Below are the code and all the weights of a small trained network. Each question names an input and a class and asks about switching units off, where a switched-off unit gives its printed mean instead of its output.

import numpy as np


def w(rows, s, z=0):
    codes = np.array(rows[::2]) - 128.0
    scale = np.full(codes.shape[1], s)
    scale[-1] = z or s
    return codes * scale


def f(y):
    return y / 2 * (1 + np.tanh(0.7978845608 * (y + 0.044715 * y**3)))


def log_softmax(a):
    a = a - a.max(-1, keepdims=True)
    return a - np.log(np.exp(a).sum(-1, keepdims=True))


def net(x, mask):
    res = np.array(x, float).reshape(1, 4) / 4 @ E
    y = f(res @ A[0][:, :-1].T + A[0][:, -1])
    res = res + np.where(mask, y, B[0][:, -1]) @ B[0][:, :-1]
    return log_softmax(res[-1] @ U[:, :-1].T + U[:, -1])


A, B = {}, {}
E = w([
[142,167,46,92,65,162],'x0',
[140,122,181,185,50,76],'x1',
[161,184,203,167,117,194],'x2',
[255,127,106,174,167,96],'x3',
],0.0089)
A[0] = w([
[95,111,191,145,209,77,111],'n1',
[147,143,162,101,135,131,80],'n2',
[140,115,182,123,143,145,140],'n3',
[129,159,119,154,126,157,99],'n4',
[139,150,173,122,127,186,75],'n5',
[113,98,94,108,133,70,74],'n6',
[178,121,108,154,159,112,112],'n7',
[105,117,91,128,230,201,120],'n8',
[133,124,130,114,152,131,254],'n9',
[204,117,128,123,139,123,111],'n10',
[131,143,115,95,195,191,99],'n11',
[151,144,112,94,85,132,78],'n12',
[135,116,155,135,69,87,145],'n13',
[10,132,169,126,135,140,120],'n14',
[105,100,163,148,156,118,83],'n15',
[115,179,173,153,118,214,132],'n16',
[39,118,125,116,72,167,107],'n17',
[69,111,58,133,123,31,110],'n18',
[183,130,115,137,139,109,97],'n19',
[137,109,161,144,48,83,110],'n20',
[206,115,118,132,120,104,125],'n21',
[133,166,45,134,45,166,122],'n22',
[169,156,182,132,95,187,97],'n23',
[167,164,187,123,116,178,138],'n24',
[115,86,98,116,131,68,166],'n25',
[189,146,102,148,175,101,112],'n26',
[155,126,71,126,76,168,84],'n27',
[112,112,99,113,126,55,131],'n28',
[134,131,158,147,66,73,118],'n29',
[141,145,146,151,128,175,204],'n30',
[102,100,184,132,196,101,120],'n31',
],0.012,0.007)
B[0] = w([
[217,147,128,107,52,169,232],'n1',
[132,114,130,148,90,119,120],'n2',
[141,118,97,111,122,153,175],'n3',
[141,113,122,145,99,126,135],'n4',
[151,79,121,181,58,77,162],'n5',
[141,78,111,177,47,101,165],'n6',
[125,111,174,108,126,90,196],'n7',
[81,219,89,186,83,67,232],'n8',
[91,157,77,38,253,190,242],'n9',
[128,103,172,119,124,80,201],'n10',
[102,178,97,181,55,67,193],'n11',
[163,141,151,162,72,121,141],'n12',
[96,193,87,113,157,122,205],'n13',
[128,114,204,86,162,68,254],'n14',
[172,130,143,145,64,110,152],'n15',
[129,59,77,132,133,113,233],'n16',
[136,111,203,103,144,58,232],'n17',
[137,47,63,155,110,105,229],'n18',
[130,107,177,134,102,83,178],'n19',
[84,216,97,159,105,86,215],'n20',
[112,121,167,88,146,86,218],'n21',
[222,162,141,83,109,188,238],'n22',
[129,77,86,162,80,105,207],'n23',
[121,73,77,127,134,129,223],'n24',
[113,88,72,114,164,164,214],'n25',
[115,108,189,108,132,77,221],'n26',
[180,146,146,131,61,134,173],'n27',
[118,87,90,143,123,133,189],'n28',
[89,200,92,146,115,100,208],'n29',
[103,105,80,74,208,167,223],'n30',
[204,155,128,119,82,162,214],'n31',
],0.028,0.0064)
U = w([
[139,91,203,76,172,55,114],'0',
[123,19,37,150,125,147,121],'1',
[69,241,74,156,110,108,144],'2',
[254,160,134,87,80,204,113],'3',
[96,128,118,99,238,213,253],'4',
[107,111,152,210,133,154,72],'5',
[137,111,167,185,137,168,75],'6',
],0.0088,0.0042)

Each question gives the input, the list of numbers given to net, and the class t.
The units are the neurons (one row each of A and B). Each row of codes is followed by its name. A weight is (code - 128) times the scale printed after its matrix; where a second scale follows, it is the last column's (A, B and U).
mask holds one flag per neuron, in row order. A switched-off neuron (its flag False) gives its mean, the last column of its row in B, instead of its output. The means were averaged over made-up inputs and are rounded, as every weight is.
A unit's drop is (log p(t) with every unit on - log p(t) with that unit switched off) / (log p(t) with every unit on - log p(t) with every unit switched off).
The circuit of an input: a set's keep is (log p(t) with only the set's units on - log p(t) with every unit switched off) / (log p(t) with every unit on - log p(t) with every unit switched off). Starting from the 12 units with the biggest drops (on a tie, the unit counted first), units are removed one at a time, each time the one whose removal leaves the highest keep (on an exact tie, the one counted first), for as long as the keep stays at least 0.8.
circuit, biggest first: the units of the circuit, biggest drop first
top k neurons: the k neurons with the biggest drops, biggest first
drop when u is switched off: that unit's drop, to one decimal
input [7,-4,2,-6], class 3: top 4 neurons -> (n22, n27, n26, n21)
input [4,1,2,-4], class 0: circuit, biggest first -> (n17)
input [-8,0,6,7], class 3: top 2 neurons -> (n1, n31)
input [-4,8,8,5], class 1: top 2 neurons -> (n24, n23)
input [-5,-8,6,-6], class 2: top 2 neurons -> (n8, n11)
input [0,6,8,-6], class 1: top 2 neurons -> (n16, n23)
input [3,8,7,3], class 2: top 4 neurons -> (n20, n29, n13, n18)
input [5,-7,5,7], class 0: top 2 neurons -> (n26, n10)
input [-3,8,2,-7], class 2: top 4 neurons -> (n20, n29, n13, n26)
input [5,7,1,-8], class 0: top 3 neurons -> (n17, n14, n8)
input [6,-6,6,-2], class 1: top 3 neurons -> (n16, n20, n24)
input [8,6,1,-7], class 3: top 2 neurons -> (n22, n27)
input [7,-3,-6,5], class 3: top 2 neurons -> (n22, n27)
input [4,5,-6,7], class 0: circuit, biggest first -> (n21)
input [8,7,-1,0], class 3: top 4 neurons -> (n22, n8, n27, n11)
input [-6,-4,6,-2], class 1: top 2 neurons -> (n16, n22)
input [-3,-1,0,-1], class 4: drop when n22 is switched off -> 0.2
input [7,-3,2,-1], class 3: drop when n4 is switched off -> 0.0
input [6,8,0,4], class 2: drop when n20 is switched off -> 0.1
input [6,-3,-4,-3], class 3: circuit, biggest first -> (n22)
input [7,0,-2,6], class 3: drop when n14 is switched off -> 1.1
